Below are the code and all the weights of a small trained network. Each question names an input and a target symbol and asks about switching units off, where a switched-off unit gives its printed mean instead of its output.

import numpy as np


def w(rows, s, z=0):
    codes = np.array(rows[::2]) - 128.0
    scale = np.full(codes.shape[1], s)
    scale[-1] = z or s
    return codes * scale


def norm(h):
    return h / np.sqrt((h * h).mean(-1, keepdims=True) + 1e-5)


def f(y):
    return y / 2 * (1 + np.tanh(0.7978845608 * (y + 0.044715 * y**3)))


def softmax(a):
    e = np.exp(a - a.max(-1, keepdims=True))
    return e / e.sum(-1, keepdims=True)


def log_softmax(a):
    a = a - a.max(-1, keepdims=True)
    return a - np.log(np.exp(a).sum(-1, keepdims=True))


def net(x, mask):
    ids = ['αβγδεζηλσψω'.index(c) for c in x.split()]
    T = len(ids)
    res = E[ids] + P[:T]
    u = 0
    for l in range(2):
        r = norm(res)
        for j in range(3):
            rows = slice(3 * j, 3 * j + 3)
            q, k, v = (r @ M[l][rows].T for M in (Q, K, V))
            z = softmax(np.where(np.tri(T) > 0, q @ k.T / 3**0.5, -1e9)) @ v
            o = O[l][rows]
            res = res + np.where(mask[u + j], z, o[:, -1]) @ o[:, :-1]
        u += 3
        y = f(norm(res) @ A[l][:, :-1].T + A[l][:, -1])
        res = res + np.where(mask[u : u + 8], y, B[l][:, -1]) @ B[l][:, :-1]
        u += 8
    return log_softmax(norm(res)[-1] @ U[:, :-1].T + U[:, -1])


Q, K, V, O, A, B = {}, {}, {}, {}, {}, {}
E = w([
[99,141,158,140,140,86,140,176,185,156],'α',
[111,70,100,140,186,83,118,117,117,107],'β',
[96,111,134,119,205,70,115,145,127,116],'γ',
[68,130,163,118,189,145,130,173,152,147],'δ',
[99,119,155,101,183,161,159,92,164,140],'ε',
[183,155,87,138,197,105,169,129,160,172],'ζ',
[96,158,206,92,184,89,159,110,114,142],'η',
[165,86,121,145,143,146,142,95,222,135],'λ',
[105,168,89,159,163,141,127,96,106,136],'σ',
[169,28,202,250,137,91,157,166,162,138],'ψ',
[89,119,98,108,101,133,159,131,122,178],'ω',
],0.021)
P = w([
[93,120,107,116,135,141,48,69,186,215],'0',
[90,154,117,141,136,109,82,116,179,199],'1',
[90,119,116,129,142,105,92,91,126,163],'2',
[91,146,107,148,151,111,121,130,156,165],'3',
[92,144,100,152,156,113,138,131,148,150],'4',
[108,139,114,128,184,100,158,121,120,137],'5',
[106,141,95,152,174,116,165,145,132,125],'6',
[84,138,107,142,148,126,168,132,138,93],'7',
[137,165,107,137,171,96,191,146,115,104],'8',
[142,139,99,119,163,145,197,142,136,89],'9',
[113,150,99,146,135,136,188,167,114,63],'10',
[159,163,117,114,143,123,205,146,105,61],'11',
[162,177,97,103,166,122,237,162,122,54],'12',
[127,143,102,99,89,137,204,156,149,9],'13',
],0.012)
Q[0] = w([
[98,114,117,129,92,148,116,144,131,113],'L0H1',
[169,122,123,80,65,156,3,123,92,212],'L0H1',
[90,137,100,150,152,116,138,107,129,165],'L0H1',
[119,128,119,141,176,153,124,86,167,104],'L0H2',
[96,106,101,141,201,123,195,161,175,128],'L0H2',
[135,144,160,135,131,130,83,120,128,142],'L0H2',
[102,157,115,142,100,143,115,109,132,80],'L0H3',
[125,149,111,136,114,131,117,99,54,143],'L0H3',
[117,155,125,123,200,104,187,134,193,121],'L0H3',
],0.014)
K[0] = w([
[164,164,142,61,153,84,127,94,111,142],'L0H1',
[83,79,164,189,155,91,28,55,187,255],'L0H1',
[55,127,67,107,96,164,245,152,37,146],'L0H1',
[115,117,115,54,69,109,162,131,138,93],'L0H2',
[126,156,112,136,119,156,233,156,97,69],'L0H2',
[110,122,53,102,71,149,129,85,167,213],'L0H2',
[151,86,181,92,142,42,114,178,118,160],'L0H3',
[141,63,160,225,145,120,58,153,151,164],'L0H3',
[156,124,139,171,92,148,193,171,99,29],'L0H3',
],0.0086)
V[0] = w([
[161,181,108,204,128,175,99,41,77,126],'L0H1',
[163,1,117,120,69,104,185,144,167,165],'L0H1',
[68,136,89,126,44,185,177,130,81,180],'L0H1',
[52,130,92,179,177,110,112,173,179,146],'L0H2',
[87,81,202,7,65,157,126,164,121,104],'L0H2',
[155,113,142,172,210,83,89,103,221,89],'L0H2',
[244,76,138,182,145,172,76,158,184,39],'L0H3',
[119,132,53,121,146,99,145,65,214,159],'L0H3',
[103,13,178,56,128,103,235,178,136,144],'L0H3',
],0.0075)
O[0] = w([
[113,157,174,92,116,197,97,121,108,48,132],'L0H1',
[20,98,113,144,58,101,238,187,73,140,78],'L0H1',
[129,2,111,106,105,222,84,79,78,151,188],'L0H1',
[184,44,164,15,87,139,142,154,192,39,243],'L0H2',
[187,173,91,172,189,105,93,185,166,170,34],'L0H2',
[90,241,148,72,163,128,150,98,231,87,174],'L0H2',
[85,78,139,165,135,128,132,133,211,129,38],'L0H3',
[117,102,67,96,76,35,74,44,98,100,218],'L0H3',
[106,125,162,95,203,71,178,96,154,193,124],'L0H3',
],0.0068,0.011)
A[0] = w([
[91,182,51,119,111,175,100,64,75,165,187],'L0N1',
[85,66,70,114,147,118,230,196,74,207,183],'L0N2',
[165,117,231,92,24,79,113,209,165,181,129],'L0N3',
[104,44,255,224,84,233,104,77,119,97,112],'L0N4',
[79,121,205,99,215,145,94,94,50,93,128],'L0N5',
[164,167,71,96,170,93,65,48,138,104,127],'L0N6',
[126,63,133,44,120,65,204,75,109,110,253],'L0N7',
[89,64,74,209,121,101,143,49,148,31,188],'L0N8',
],0.0063,0.002)
B[0] = w([
[87,49,194,128,144,77,117,162,144,112,158],'L0N1',
[134,141,164,102,137,148,84,96,159,82,167],'L0N2',
[139,153,101,98,193,218,82,153,128,91,131],'L0N3',
[76,157,197,136,118,79,166,148,120,254,140],'L0N4',
[184,155,102,167,89,151,132,112,142,115,173],'L0N5',
[80,115,176,30,70,181,129,182,184,93,191],'L0N6',
[159,109,125,168,170,163,79,127,117,187,248],'L0N7',
[207,217,156,103,162,135,107,216,103,140,180],'L0N8',
],0.0086,0.012)
Q[1] = w([
[81,209,28,180,42,135,167,184,82,68],'L1H1',
[163,117,169,109,167,184,103,161,166,94],'L1H1',
[125,67,215,86,142,129,196,116,178,61],'L1H1',
[102,43,125,172,89,78,138,93,73,208],'L1H2',
[115,60,102,199,78,222,2,72,38,178],'L1H2',
[76,151,91,211,79,98,193,122,149,90],'L1H2',
[84,174,24,228,52,199,61,136,94,169],'L1H3',
[184,77,150,125,139,149,120,53,134,129],'L1H3',
[78,130,163,236,98,143,185,112,31,131],'L1H3',
],0.0089)
K[1] = w([
[120,131,35,36,198,121,54,81,115,127],'L1H1',
[152,66,149,203,127,90,165,128,99,154],'L1H1',
[166,76,192,226,142,96,148,151,207,68],'L1H1',
[48,93,34,193,132,39,101,213,131,194],'L1H2',
[16,138,91,38,62,134,39,107,90,159],'L1H2',
[124,208,140,198,142,44,35,197,157,93],'L1H2',
[87,98,149,62,142,97,2,142,130,128],'L1H3',
[127,130,26,172,11,196,159,183,85,162],'L1H3',
[40,148,82,130,116,38,76,144,132,139],'L1H3',
],0.0086)
V[1] = w([
[229,78,216,254,148,81,149,174,158,99],'L1H1',
[68,101,55,117,202,125,156,171,85,120],'L1H1',
[181,166,44,65,166,138,131,140,150,107],'L1H1',
[65,93,132,74,51,158,147,134,84,196],'L1H2',
[60,160,222,134,182,149,83,153,9,154],'L1H2',
[126,91,77,83,41,173,149,34,192,177],'L1H2',
[85,178,232,173,164,233,119,115,167,149],'L1H3',
[49,51,139,152,124,148,100,142,139,87],'L1H3',
[199,71,15,184,86,93,109,134,157,132],'L1H3',
],0.0078)
O[1] = w([
[196,74,96,46,98,135,95,6,184,155,97],'L1H1',
[33,129,168,157,141,184,88,176,125,129,75],'L1H1',
[92,153,91,222,122,131,88,254,106,128,164],'L1H1',
[151,142,60,198,98,155,167,107,125,172,189],'L1H2',
[108,214,152,77,108,171,134,184,108,157,107],'L1H2',
[164,167,55,153,120,148,168,55,89,146,254],'L1H2',
[127,106,51,74,143,145,87,67,89,131,128],'L1H3',
[88,74,98,114,180,124,20,154,173,152,150],'L1H3',
[100,156,134,197,129,106,68,166,161,80,72],'L1H3',
],0.0094,0.0091)
A[1] = w([
[95,63,74,223,71,163,162,158,7,197,120],'L1N1',
[129,129,108,116,121,86,107,147,71,116,144],'L1N2',
[132,150,107,105,157,162,125,83,126,61,186],'L1N3',
[69,112,124,118,86,84,158,194,148,109,208],'L1N4',
[159,202,158,113,109,206,109,134,94,62,15],'L1N5',
[135,127,105,111,124,177,163,124,130,112,123],'L1N6',
[127,166,97,156,159,139,195,151,112,118,102],'L1N7',
[127,99,160,84,156,111,163,129,89,144,252],'L1N8',
],0.013,0.0033)
B[1] = w([
[147,116,7,30,53,84,139,101,68,117,247],'L1N1',
[92,132,156,131,140,164,177,118,173,173,147],'L1N2',
[95,90,112,179,94,139,102,138,146,108,208],'L1N3',
[166,111,144,143,112,170,109,69,59,146,140],'L1N4',
[145,158,132,160,74,199,82,139,202,77,200],'L1N5',
[150,179,172,104,108,121,76,162,103,114,166],'L1N6',
[84,98,180,128,100,105,162,114,139,134,161],'L1N7',
[137,159,91,144,102,162,133,123,137,170,157],'L1N8',
],0.013,0.016)
U = w([
[175,160,86,75,81,104,143,121,47,112,121],'α',
[138,125,184,106,95,72,119,133,155,144,4],'β',
[144,254,169,88,115,123,194,142,151,169,68],'γ',
[92,69,214,151,95,102,208,103,119,98,202],'δ',
[181,183,91,253,153,143,98,98,117,224,77],'ε',
[124,103,194,127,147,125,95,131,51,120,115],'ζ',
[144,140,134,153,91,177,99,156,161,55,138],'η',
[143,131,112,89,215,149,104,204,132,166,136],'λ',
[22,128,123,112,147,129,169,94,212,180,133],'σ',
[126,122,97,190,157,42,134,100,199,105,136],'ψ',
[119,180,179,91,164,67,93,116,100,112,185],'ω',
],0.0089,0.0023)

Each question gives the input, a string of symbols that net reads in full, and the target symbol t.
The units are the heads (3 rows each of Q, K, V and O) and the neurons (one row each of A and B). Each row of codes is followed by its name. A weight is (code - 128) times the scale printed after its matrix; where a second scale follows, it is the last column's (O, A, B and U).
mask holds one flag per unit, layer by layer, with each layer's heads first. A switched-off unit (its flag False) gives its mean, the last column of its rows in O or B, instead of its output. The means were averaged over made-up inputs and are rounded, as every weight is.
A unit's drop is (log p(t) with every unit on - log p(t) with that unit switched off) / (log p(t) with every unit on - log p(t) with every unit switched off).
The circuit of an input: a set's keep is (log p(t) with only the set's units on - log p(t) with every unit switched off) / (log p(t) with every unit on - log p(t) with every unit switched off). Starting from the 12 units with the biggest drops (on a tie, the unit counted first), units are removed one at a time, each time the one whose removal leaves the highest keep (on an exact tie, the one counted first), for as long as the keep stays at least 0.8.
circuit, biggest first: the units of the circuit, biggest drop first
most important unit: the unit with the biggest drop
top k neurons: the k neurons with the biggest drops, biggest first
top k neurons in layer l: the k neurons of layer l with the biggest drops, biggest first
which heads matter: for each layer, one digit per head in row order, 1 if its drop is at least 0.15 and else 0, layers parted by /
input ω σ ε η σ σ δ ω β λ β, target ψ: which heads matter => 101 / 010
input σ σ ω α γ δ, target λ: which heads matter => 111 / 011
input ω δ λ ζ, target ψ: most important unit => L1H2
input ε σ σ σ β β β, target ζ: top 2 neurons in layer 0 => (L0N2; L0N3)
input β η ω σ σ ζ ζ η, target γ: circuit, biggest first => (L0H1; L1N1)
input σ σ σ ε σ λ σ σ σ ε, target η: which heads matter => 100 / 000
input ω λ α η σ γ σ σ β ζ, target η: which heads matter => 001 / 000
input β η γ γ β δ, target λ: which heads matter => 010 / 110
input ω σ σ β β ε, target σ: circuit, biggest first => (L0H1; L1N1; L0N8; L1N5)
input ω γ η β α, target γ: which heads matter => 100 / 010
input ω η σ η η δ δ, target γ: top 4 neurons => (L1N1; L0N1; L1N8; L0N5)
input β σ σ δ ω η ε η γ ζ, target γ: which heads matter => 011 / 000
input δ σ ω ζ ζ α σ ε, target η: which heads matter => 000 / 000
input α σ α δ α, target λ: which heads matter => 110 / 100
input σ ω ψ β, target ε: top 3 neurons in layer 0 => (L0N7; L0N8; L0N6)
input δ α γ, target λ: top 2 neurons in layer 1 => (L1N1; L1N5)
input δ δ ω ζ σ σ ω β α σ ζ λ, target η: circuit, biggest first => (L1N1)
input σ α β ω ω ζ ψ, target ε: which heads matter => 001 / 110
input β β λ σ β σ ε β δ, target σ: top 4 neurons in layer 1 => (L1N1; L1N7; L1N5; L1N8)
input δ σ η ω α ζ γ α γ, target ω: which heads matter => 101 / 010
input δ δ ζ, target δ: top 2 neurons => (L1N1; L1N7)
input ω ζ σ α γ ε, target σ: which heads matter => 110 / 110
input δ δ β, target λ: which heads matter => 010 / 110
input σ σ ω ψ σ, target ε: top 2 neurons in layer 1 => (L1N1; L1N7)
input η δ δ, target γ: which heads matter => 101 / 101
input η λ ω ζ δ β, target δ: which heads matter => 110 / 101
input β σ ω δ λ ε γ σ ω β λ δ, target ψ: most important unit => L0H1
input λ σ σ δ η ω λ σ δ η, target η: most important unit => L0H3
input σ γ ω ω σ γ δ β ε β, target σ: top 4 neurons => (L1N1; L1N8; L0N7; L1N7)
input ω λ η ε ω σ σ ω σ λ η, target η: top 2 neurons => (L0N5; L0N1)
